Below are the code and all the weights of a small trained network. Each question names an input and a class and asks about switching units off, where a switched-off unit gives its printed mean instead of its output.

import numpy as np


def w(rows, s, z=0):
    codes = np.array(rows[::2]) - 128.0
    scale = np.full(codes.shape[1], s)
    scale[-1] = z or s
    return codes * scale


def f(y):
    return np.maximum(y, 0)


def log_softmax(a):
    a = a - a.max(-1, keepdims=True)
    return a - np.log(np.exp(a).sum(-1, keepdims=True))


def net(x, mask):
    res = np.array(x, float).reshape(1, 6) / 4 @ E
    y = f(res @ A[0][:, :-1].T + A[0][:, -1])
    res = res + np.where(mask, y, B[0][:, -1]) @ B[0][:, :-1]
    return log_softmax(res[-1] @ U[:, :-1].T + U[:, -1])


A, B = {}, {}
E = w([
[166,98,169,191,26,254,70],'x0',
[190,250,175,155,159,150,196],'x1',
[127,133,126,134,129,123,126],'x2',
[40,170,119,106,48,156,186],'x3',
[34,148,233,82,206,147,80],'x4',
[160,155,184,51,57,6,97],'x5',
],0.0093)
A[0] = w([
[48,198,96,134,49,143,165,63],'N1',
[205,156,100,177,97,117,200,90],'N2',
[220,65,118,130,221,113,65,95],'N3',
[100,191,82,142,173,68,186,83],'N4',
[139,113,179,86,69,54,65,95],'N5',
[108,173,197,134,138,156,57,90],'N6',
[91,78,77,71,214,28,177,121],'N7',
[80,117,87,133,219,206,171,97],'N8',
[43,139,126,132,145,127,38,85],'N9',
[83,35,54,102,85,88,77,64],'N10',
[165,191,182,68,85,95,132,92],'N11',
[215,104,62,154,51,99,169,2],'N12',
[155,140,189,207,49,136,63,130],'N13',
[175,248,172,171,140,131,215,16],'N14',
[194,157,15,136,138,100,158,59],'N15',
[203,194,172,130,127,116,201,76],'N16',
[105,143,249,136,180,114,146,139],'N17',
[26,119,82,112,81,131,168,77],'N18',
],0.011,0.0041)
B[0] = w([
[200,198,207,97,218,99,38,192],'N1',
[90,123,72,63,144,78,78,203],'N2',
[192,206,254,156,153,91,52,223],'N3',
[160,180,134,55,32,229,105,206],'N4',
[130,157,74,240,225,212,178,203],'N5',
[64,128,63,99,66,95,52,192],'N6',
[124,119,145,121,30,225,94,249],'N7',
[116,144,59,209,149,129,116,218],'N8',
[115,71,98,113,117,94,75,177],'N9',
[107,13,158,165,104,97,159,207],'N10',
[158,141,60,225,227,161,117,199],'N11',
[54,151,65,87,130,82,65,209],'N12',
[183,108,139,44,85,219,78,209],'N13',
[109,5,222,176,104,73,224,228],'N14',
[66,129,113,129,145,106,73,206],'N15',
[57,65,151,180,74,161,155,203],'N16',
[56,81,66,53,135,74,41,215],'N17',
[169,197,221,212,120,44,103,180],'N18',
],0.0074,0.014)
U = w([
[106,37,201,123,110,98,155,166],'0',
[78,130,95,36,137,75,79,61],'1',
[152,157,155,74,46,235,114,96],'2',
[177,215,253,127,157,68,92,120],'3',
[119,165,80,204,182,189,148,128],'4',
[119,135,164,105,125,137,117,245],'5',
[151,115,126,75,156,147,164,121],'6',
[178,198,131,65,169,144,208,90],'7',
],0.011,0.012)

Each question gives the input, the list of numbers given to net, and the class t.
The units are the neurons (one row each of A and B). Each row of codes is followed by its name. A weight is (code - 128) times the scale printed after its matrix; where a second scale follows, it is the last column's (A, B and U).
mask holds one flag per neuron, in row order. A switched-off neuron (its flag False) gives its mean, the last column of its row in B, instead of its output. The means were averaged over made-up inputs and are rounded, as every weight is.
A unit's drop is (log p(t) with every unit on - log p(t) with that unit switched off) / (log p(t) with every unit on - log p(t) with every unit switched off).
The circuit of an input: a set's keep is (log p(t) with only the set's units on - log p(t) with every unit switched off) / (log p(t) with every unit on - log p(t) with every unit switched off). Starting from the 12 units with the biggest drops (on a tie, the unit counted first), units are removed one at a time, each time the one whose removal leaves the highest keep (on an exact tie, the one counted first), for as long as the keep stays at least 0.8.
units of the circuit, in order: the units of the circuit, biggest drop first
unit that matters most: the unit with the biggest drop
top k neurons: the k neurons with the biggest drops, biggest first
drop when u is switched off: that unit's drop, to one decimal
input [-6,-1,5,-7,6,-4], class 3: unit that matters most	N3
input [-6,4,0,4,6,8], class 4: units of the circuit, in order	[N11, N5]
input [-3,6,4,-3,6,-4], class 0: top 2 neurons	[N14, N12]
input [-2,8,8,-7,-6,-8], class 0: top 4 neurons	[N14, N16, N5, N11]
input [6,-2,7,-2,7,6], class 1: top 3 neurons	[N6, N17, N7]
input [1,-4,7,8,4,3], class 3: top 2 neurons	[N18, N1]
input [-5,1,0,1,3,-5], class 2: units of the circuit, in order	[N4, N7]
input [-1,2,-4,4,-8,-8], class 1: units of the circuit, in order	[N2, N12]
input [1,-4,-5,-1,-6,4], class 1: top 2 neurons	[N12, N14]
input [-5,5,6,-3,-7,5], class 1: top 4 neurons	[N2, N12, N15, N10]
input [-2,-7,-5,8,-1,-4], class 3: top 3 neurons	[N18, N1, N14]
input [3,7,-5,0,3,8], class 4: top 3 neurons	[N11, N5, N10]
input [0,-2,8,-4,8,-8], class 1: top 3 neurons	[N17, N5, N9]
input [-3,0,5,-2,6,8], class 4: top 2 neurons	[N5, N11]
input [-3,-6,6,-8,4,8], class 3: units of the circuit, in order	[N3]
input [0,4,-7,-3,6,7], class 4: units of the circuit, in order	[N5, N11]
input [7,4,-4,8,-8,2], class 1: units of the circuit, in order	[N12, N2]
input [0,7,4,1,-4,-3], class 0: drop when N14 is switched off	0.7
input [4,8,-3,-2,-1,7], class 0: drop when N14 is switched off	0.9
input [7,-8,-3,1,-8,-8], class 0: units of the circuit, in order	[N10]
